Each row of numbers stands for one node and depends on some of the facts below. Use the named rows to name the rest.

Some rows with their names:
K_403: [-17 -11  16  -3 -20   2  -4  -5   7   1 -11 -20 -17  11   1 -18   8  13
 -19  -3  19  11 -17  22   1  38  18  21  -1  -5  15  -4]
K_55: [-26  -6  16  -7  -2   5  -4  -2   5   5  -6 -23  -7   4   7 -10  11  14
  -5  -6  24   6 -18  20  -1  33  26  18   4   0  15  -9]
K_438: [ -9  -5   4  -4  29   1  11  -3 -12  -2  12  16  17   5  -5  -4  21  15
   0  11  13  -4 -13 -21 -19 -15  -5   4  -7 -18 -24  -1]
K_536: [-15  -1   2  -4  33   2  13  -2 -12   1  14  15  17   2  -5  -6  22   9
   7  12  14   0 -11 -22 -16 -16   1   1  -6 -17 -24  -6]
K_296: [ -5  -7   5   0  21  -6  10   7  -6   9  18   8  15  11 -25  -2  10  10
  10  16  -7  -2   0 -11  -7 -11 -19 -10  -4 -32 -12  10]
K_679: [  4   8  16   8  20  -4   3  -9 -13  -5  12  19  -5   7 -11 -16   8   3
 -12  20   6  -6  -7 -26 -17 -11 -11  -2 -18 -23 -35  -9]
K_31: [  9   9 -30 -11   8 -18 -18   5  -3  27  -5  10  -8   5   4   8 -30 -13
   7 -21  -6  -5  33   1  19  -6  -2   0  38  23  30  -9]
K_226: [  2  -4   6   3 -24  17   6  16  14 -22  -2 -24  15 -18  12  34   1  -1
  31   1 -26  -1   3  24   8   0  -3 -25  -8  12  12  17]
K_866: [ 11   6   0  17   8  -5  16   2 -13   9  13  16  -6   3  -9  -9  15  -1
  -7  14  13   5 -15 -15 -20  -7 -13   4  -8 -28 -21  -4]
K_760: [-11   0   6  -6  33   1  14  -3 -10  -2  12  11  17   1  -8  -5  23  12
   4  10  14   0 -12 -20 -19 -16  -3   1  -4 -17 -21  -5]
K_373: [  8  -5  -3   4 -32  25   6   8  15 -26 -12 -23  15 -28  19  19  -1 -15
  11  -3 -26  -3 -12  14   8  -6   8 -19 -18  16   7  20]
K_406: [-17 -13  19 -13 -20   1 -16  -7   7   3 -13 -19  -7   9 -11 -29   6  -2
 -26  -5   0   5 -19  12  11  39  22  12  -5 -13   5  -1]
K_822: [  7   7  31   3 -26  20 -10  -3   3 -37  -3  -9   0 -21  17  19   9  -8
  -6  15 -16   1  -7   6   5   9  -9 -13 -18  16 -13 -12]
K_778: [ -1   8 -23  32  21 -16  11 -22  -7  17  -5  25  15  11 -25   1   2   5
  17   1  -3   9  -9 -21   7 -11 -13   3   4  -7 -24  28]
K_160: [-18 -14  26  -6 -17  -5 -13  -5   3   5  -1 -15 -14  16 -14  -8  11  19
 -15   4  10  17  -7  26   8  42   2  17   5 -12  18  -4]
K_919: [ 16   0 -22 -23   0  -7 -10   6   8   6  -5  10 -20   6  19  -4 -32 -10
 -16 -22   6  -7  27  -1  -6 -15   0  11  17  25  23 -19]
K_73: [ 14  -5  -8 -40   0  -3 -16  13   4   9   4   6 -12  -5   1 -15 -21 -23
 -35 -15 -11 -11  22  -9   1  -9   3   9  14   9  19 -33]
K_409: [-27  -3  15  -6  -3   2  -7   0   6   9 -10 -22  -6   2   5 -12  12  15
  -6  -3  22  10 -18  21   4  34  30  17   7  -1  15  -7]

How the nodes are related:
K_73 (κ c)
K_121 (Σ K_472,K_370) (κ c)
K_327 (Σ K_438,K_941,K_957,K_536,K_400,K_760) (κ c)
K_822 (κ b)
K_777 (κ a)
K_568 (Σ K_391,K_626) (κ b)
K_106 (Σ K_635,K_406) (κ c)
K_679 (κ a)
K_265 (κ b)
K_919 (Σ K_403,K_370) (κ c)
K_192 (Σ K_822,K_679) (κ b)
K_783 (κ d)
K_593 (κ d)
K_61 (Σ K_613) (κ d)
K_684 (κ b)
K_267 (κ a)
K_513 (Σ K_948,K_872) (κ a)
K_955 (Σ K_438,K_941,K_195,K_783,K_370) (κ d)
K_688 (κ a)
K_225 (κ a)
K_373 (Σ K_507,K_73) (κ b)
K_370 (κ c)
K_948 (κ c)
K_354 (Σ K_296) (κ b)
K_296 (κ a)
K_601 (Σ K_776,K_975) (κ b)
K_438 (κ a)
K_760 (κ a)
K_325 (Σ K_507) (κ a)
K_42 (Σ K_122) (κ c)
K_733 (Σ K_593,K_584) (κ c)
K_778 (Σ K_199,K_749,K_561,K_27,K_613) (κ a)
K_109 (Σ K_27) (κ c)
K_736 (Σ K_169) (κ c)
K_473 (Σ K_822,K_679) (κ b)
K_531 (Σ K_822,K_749,K_777,K_635) (κ d)
K_231 (Σ K_199,K_160) (κ b)
K_400 (κ c)
K_863 (κ d)
K_691 (κ a)
K_31 (Σ K_122,K_27,K_108,K_691) (κ c)
K_476 (κ c)
K_391 (κ a)
K_717 (Σ K_679,K_521,K_626) (κ a)
K_776 (κ c)
K_148 (Σ K_941,K_657) (κ a)
K_507 (κ a)
K_27 (κ c)
K_834 (κ d)
K_749 (κ a)
K_549 (Σ K_822,K_657,K_472) (κ b)
K_403 (κ d)
K_442 (Σ K_863,K_507) (κ b)
K_405 (Σ K_296,K_872) (κ b)
K_837 (Σ K_635,K_73,K_370,K_911) (κ a)
K_635 (κ a)
K_536 (κ a)
K_160 (κ d)
K_401 (Σ K_783,K_55,K_511,K_760) (κ a)
K_199 (κ c)
K_866 (κ a)
K_561 (κ b)
K_872 (κ c)
K_626 (κ a)
K_409 (κ d)
K_452 (κ c)
K_584 (κ d)
K_572 (Σ K_593,K_866,K_684,K_679,K_370) (κ c)
K_521 (κ d)
K_472 (κ a)
K_911 (κ d)
K_226 (Σ K_948) (κ b)
K_994 (Σ K_536,K_409) (κ c)
K_613 (κ a)
K_215 (Σ K_866,K_476,K_655,K_688) (κ b)
K_81 (κ d)
K_51 (Σ K_593,K_777) (κ a)
K_979 (Σ K_679) (κ b)
K_655 (κ a)
K_406 (κ d)
K_657 (κ a)
K_620 (Σ K_776,K_406,K_911) (κ a)
K_269 (Σ K_195,K_872,K_160) (κ a)
K_108 (κ a)
K_122 (κ a)
K_388 (κ a)
K_195 (κ d)
K_975 (κ b)
K_196 (Σ K_122,K_872) (κ b)
K_169 (κ a)
K_55 (κ d)
K_511 (κ b)
K_923 (Σ K_834,K_472,K_388,K_584,K_160) (κ b)
K_941 (κ b)
K_139 (Σ K_225) (κ d)
K_957 (κ a)

Rows to name:
No name comes twice in this set of rows, the named rows included.
[-12  -1  -1  18 -20  -9  -4 -25   8  11 -28 -13 -20  17  -1 -17  -9  11
  -8 -13  13  12 -15  14  12  30  17  22  -3   8  10  18]	K_531
[  6   2   3  13 -26  17   5 -14  10 -33 -11 -13   1 -13  25  30  -5   3
  16   6 -12   2  -5  15   3  -1  -4 -11 -17  30   0  15]	K_549
[  7   2   5  14 -29  13   2  -5   9 -27  -8  -9  12 -17   9  37   4  -2
  24   3 -17   9  -1  19  15   3 -13 -15  -2  24   7  14]	K_231
[-22 -11  24  -8 -13  -1  -7   0   4   2  -4 -21  -7  13  -6  -5  10  19
 -11   0  16  13 -11  25   2  37  12  17   8  -8  18  -4]	K_195
[  6   3   2  11  16  -6   2 -13 -14   0   8  24   5   8 -20 -15  13   2
 -12  15  -1   0 -11 -24  -6  -8 -15   4 -11 -23 -30  -1]	K_777
[  6   4 -23 -19   6 -13 -17  13  -1  23   2   7 -10   1  -1   7 -26 -10
   3 -20  -8  -4  37   3  14  -9  -3  -1  32  15  28 -14]	K_42
[ -4   0  26 -11 -17  24  -1   1   3 -40   3 -15  13 -26  27  30  17  -1
   4  13  -6   0  -7  12  -5   3   2 -11  -8  16  -3 -14]	K_941
[ -4 -10 -11  12  21 -10  21   3  -2  14   8   9  14  17 -21   3   3  15
  27   7  -4  -3   3  -6  -4 -22 -16 -12  -7 -18  -8  31]	K_513
[  6  -1  14  -6 -29  30  -5   5   8 -32  -5 -20  18 -26   9  18   8 -15
   0   6 -32  -5  -9  12   8   1   6 -23 -15  11   0   4]	K_975
[  8   1 -14  28  13  -9  16 -19  -4   9   2  23   2  15 -11 -11   0   7
   6   8   8   5 -10 -20 -13 -16 -15   6 -11 -11 -23  21]	K_51

The same nodes again, as new rows of numbers:
Named rows:
K_584: [ 11   4   7   2 -17 -24   0  27  20   1  -6  17   2  -7   4   3 -15   3
 -25  -3   1   6   8  -6   3  -4  10  -2  -2]
K_31: [-14 -20   0  -1   8  -1  -9 -12   4  12   8 -15  -3  10   7  -4  -4   1
   7  -8  -4   1   4  16 -10   2  -5  12 -15]
K_354: [-11   7  14 -16   2   7   1  -1  -7 -18   3  -6  11   9   0   5   2  -3
  -5 -21  -6  12 -19   1  -1  14  11 -12  14]
K_296: [  9  12  -1  13   0   5   7  -5  -4  -7   2  11 -11 -17  -2  -6   7  -2
   0  17   3  -9  -5  -4  -5   5  10   1  -5]
K_975: [  3   9   8 -31   0   0   2 -10  -3  -6   7 -13  12   7   2   0  -6  -1
  16 -11  -3  -1 -23  -1   3  12  10 -12  16]
K_388: [  9  11  -9   5   2   4   5  -2  -1  -7   2   4 -11   1  -5   2   9  -2
  -8  28   4   1  12  -6   3  -2   6   1  -3]
K_955: [  2   1  14  19 -12 -13  -2  48  18  -4 -28  10  10   2  -7   2 -10   4
 -19 -23  -1  18  14  -1  -1  -3  -2   3 -18]
K_438: [ 6  8 -1 14  8 10  3 -1 -6  6 -7  8  1 -7 -6 -8 16 -4  6 17  5 -6  4 -6
  1 -4 -1 -1 -9]
K_941: [ -9   7  13 -20   6   9  -4  -6 -14   4   2  -1  23  13   2  -1  10  -7
   5 -12   2   6 -14  -2   6   2   7 -18  19]
K_919: [-16 -13  -1   3   7  13 -10  -8  13   7  16   2   3  16   8   2   1   5
  31 -14   1   9   8   7  -1  -4 -12  10 -14]
K_403: [  6  -1  11   9 -16 -19   0  31  15   2 -14  19   4 -12   0   1 -13   5
 -14 -14   2   4   4  -6   1  -3   4   0  -4]
K_139: [ 16  -3   7  10 -22 -24   2  31  20  -1 -12   2   2  -3  -2  -1 -21   4
 -28 -10  -9   5  -4  -2  -1   2  -3   3  -7]
K_834: [ 12   8   7   6 -16 -24  -1  31  21   2  -6  17   1  -2   3   3 -15   3
 -27  -3   0  10  10  -5   3  -1   9  -2  -6]
K_531: [  7  -5   3   8 -15 -26   1  44  11  -3 -22   1  -3  -2  -6   8 -17   5
 -26 -15   0   8  20   1  -2  -6  -1   5 -11]
K_684: [-12   3   5 -25   8   7   2 -12  -9  -8   4  -4  13   6   3   8   9  -2
   8 -18   1  -5 -12  -3   7  -3   4 -14  30]
K_613: [ 11   0 -11   0   6  -8   5  -6  -9   8  -6  -6 -14 -10  -5  -5   8  -3
 -15  29   5 -14   7  -1  -2  -2   4   1   0]
K_679: [  6  10 -13   9   3   5  11  -9 -18   0   4   9  -9 -19   3   2   8  -3
   2  15   5 -20   5  -8   1 -13  -2   1   9]
K_717: [  0   5 -14  18   0   7  12   9 -18 -17  -6  -4 -11  -6  -6   6   4  -1
  -3   4  -3  -6   8  -3  -2  -8  -9   8  -4]

Name these rows:
No name comes twice in this set of rows, the named rows included.
[ -6   5   8 -23   2   5   0  -7  -9  -7   2 -12  12   9  -2   3   1  -4
  -7 -13  -4   2 -18   1   4  10   3 -12  22]	K_265
[ 13   1   8  10 -19 -25   3  27  18   3 -13   9   2 -10   1  -1 -20   4
 -23 -11  -4   2  -1  -3  -1   0   1   1  -5]	K_81
[-11 -12  -1   6   5  13 -11 -10  13  15  14  -9  11  20   8  -6  -1   1
  25  -8  -6   7   3   9  -2  -2 -16   9 -17]	K_994
[-13  -7   9 -20   9  16   2  -8   0 -21  -5 -18  10   8  -5   6   7  -1
   3 -27  -6  -2 -12   0   4  -2  -7  -8  24]	K_215
[  8  -5   7  14 -23 -20  -5  23   8   9 -13  20  -5 -13  -3   1 -16   7
 -24  -7   2   8  -8  -4   5   7   1   1  12]	K_863
[  4   8  -2  19   2  12   4  12  -3 -18 -10   1  -8   3 -11   3  11  -1
 -12  14   1   9  12  -1  -3   4   1   4 -15]	K_269
[ 10   2 -11  12  -1   6  -1  -8 -15   4  -1  11 -18 -12  -9  -3   9   3
  -1  27   8  -1  -8  -6   6   7  -1   1  12]	K_507
[-11 -10  -1  -6   8  11 -10 -25  10  20  27  12   5   0  18  -3   1   4
  40  -4   6  -3   1   2   1  -8  -2   7  -6]	K_370
[-10   4   2 -29   6   0   0 -11 -21   2   8  -4  13   6   6   8   2  -5
   6 -12   3  -4  -8  -3   6  -2   9 -16  28]	K_822
[ -7 -13  -5  -7   3   5  -8 -12  12  13  17  -9  -3  13   7   1  -7   6
  39 -11  -1   5   3  10  -3  -1  -7  11 -20]	K_106
[ -5 -14  -5 -14   5  -5 -11 -27  10  22  21  -6   0   7  16  -4  -3   0
  12   9   1  -2   5  10  -2  -2   2   6  -7]	K_199

The same nodes again, as new rows of numbers:
Some rows with their names:
K_265: [ -4 -10  12  -6  11  -9  -4 -15  -7  -1  -4  15   9  -7  11  10   9  -3
   7  -5  23  -6 -13   0 -18   2 -12]
K_679: [ 11   7   8   9  -3   1 -15  30   8   4   1  12  -5  15   3  -8  -8  17
   3   7  -5 -11  -6 -20  17  12  12]
K_593: [  4  13 -23  -8   7  -4  -6 -11   9  11 -11  -4   8 -10   2 -15   1   2
 -19  29   8   8  -3  10  -2 -19   0]
K_327: [  1  -6 -15 -12   0  12  15 -27  -2 -14  20 -18 -10  -5  -4   0  -3   3
   3 -23   0  -8  16   6   0   8   7]
K_195: [  5  -3 -21  -3  15   7  -4 -15  10   8  -6   3  10 -11   8  -7  -1   4
  -8  26   3   7  14  14  -1  -8  -1]
K_955: [ 12  -7 -31 -14  19  18   0  -7  15   5   1  -4  21 -16  -1  -9   6   3
  10  14 -11   4  19   9 -20 -14   1]
K_783: [  5  -3 -21  -4  17   8  -3 -15   7  12  -6   3  10 -12   6  -6   0   2
  -6  25   2   3  13  12   0  -8   3]
K_370: [ -9  -5 -24 -16 -16  12   7 -25   0  -9  19 -18  -1  -6 -13 -11   2   3
  -7 -24   1 -12   1  -1  -4  -5  10]
K_919: [ -1  -6 -29 -22 -17  12  11 -20   2 -11  21 -21  -1  -2 -19 -11   5   4
  -3 -26   0  -8   0  -1  -9 -11   8]
K_948: [ -9  -4 -16   2 -14  -1   7 -31  -4 -10  17  -9 -14   6  -4  -2  -5  13
 -17 -14   7  -2   6   9   6   7   2]
K_513: [ -3   4  10  25 -20  -1 -12  27  -2  -5   2   3  -3  23  -2   0   0  20
   1   4 -30  15   7   1 -14   8 -11]
K_834: [  5   2 -20  -4  16   2  -4 -13   8  10 -10   0   7 -12   8  -8   0   2
 -11  26   7   6  10  13   4  -8   1]
K_61: [ 14   0 -19  -4  19   6  13 -19   9   9  -3   2   6  -6  -8   1  -3   3
   9  28   1  14   8   9  15 -16  -9]
K_511: [ -4 -12  12  -2   9  -9  -4 -17  -8  -1  -4  16  10  -7  12  10  10  -5
  10  -5  21  -7 -12   1 -16   3 -11]
K_109: [  9   8  -6 -16  -9   2  28 -29 -13  -7  16 -20 -14   5 -26   7  -8  -2
   8 -10   7  -2   2   4  23  -5   3]
K_635: [-19   1   5  19 -11   6  -6  32  -4   7  -9   5  -5   4  -4   0  -3  -6
   1   1 -15   3  -2 -10  15   2   8]
K_373: [ 10 -26  27 -23   4 -19   6  -8  15   9   4  16  11  -1   7  14  12 -32
  -3 -16   2   0  -9   3 -18  -5 -15]
K_406: [ -8 -12 -28  -2  10   4   0  -6   5  19 -10  14  10 -10  -2  -1  -3   2
 -11  21   5   8  10  12  14 -12  -1]

Name these rows:
No name comes twice in this set of rows, the named rows included.
[ 11 -22  32 -21   7 -21   4 -12  15   4   6  13  10   0  12  14  11 -32
  -1 -13   7   0  -9   3 -17   0 -17]	K_442
[ -8   2  10  21 -13   4 -13  18  -2  -3  -1   5  -5  12   4  -2  -1   4
   0   8 -21   5   1  -7   3  11   1]	K_296
[  0  22 -16 -13 -15  -8  11 -21   1 -13  11 -31 -17  -2 -12 -15  -2   3
 -23 -18  12   3 -16   4  -1 -12   2]	K_733
[ -3   3 -28 -18  -6  10  15 -13   3 -13  16 -29  -5  -9 -11 -12   5   2
  -2 -33  -1  -6   3   2 -13  -9   7]	K_121
[  7 -16  12  -7   7  -9   0 -16  -1   0   2  18  12   1   2  11  11   2
  13  -5  18  -5 -13  -3 -16   0 -16]	K_568
[  7   8 -20   1  21   1   0 -17  10   6  -7  -2   4 -11   9  -7  -1   3
  -7  27   3  15   9  14   2  -7  -7]	K_160
[-15  -9 -17  -6 -14   3  10 -26  -6  -4  13  -6 -12   1  -9   2  -6   3
 -15 -16  10  -6   1   6  17   1   8]	K_776
[-16 -10  -2   6 -15  12  -1  39   6   7  -2   2   8   3 -16  -4   4 -10
   7 -10 -31   4  -5 -15   2 -12   5]	K_837
[  1 -16   9   5  -3 -14  -2 -10  -6  -5   0  17  12  11   5  15  10  19
   6 -10  10   9  -3  14 -41   2 -33]	K_405
[ -8  -6 -11 -12 -14   0  11 -25   0  -5  15 -12 -12   1  -5   0  -5  -6
 -18 -19   6  -6   3   6  14   2   9]	K_73
[  9   4 -28 -24 -16   0   7 -13   9 -11  22 -19  -7   5 -19 -18   0  16
 -11 -22  12 -12 -11  -7   2 -13   6]	K_572
[ -5  13  16  15   3   6  -7  29  -2  -4  -8  -5  -7  -1  11  -2  -3  -6
   5  -1 -16   0   6  -9   5  14  10]	K_657

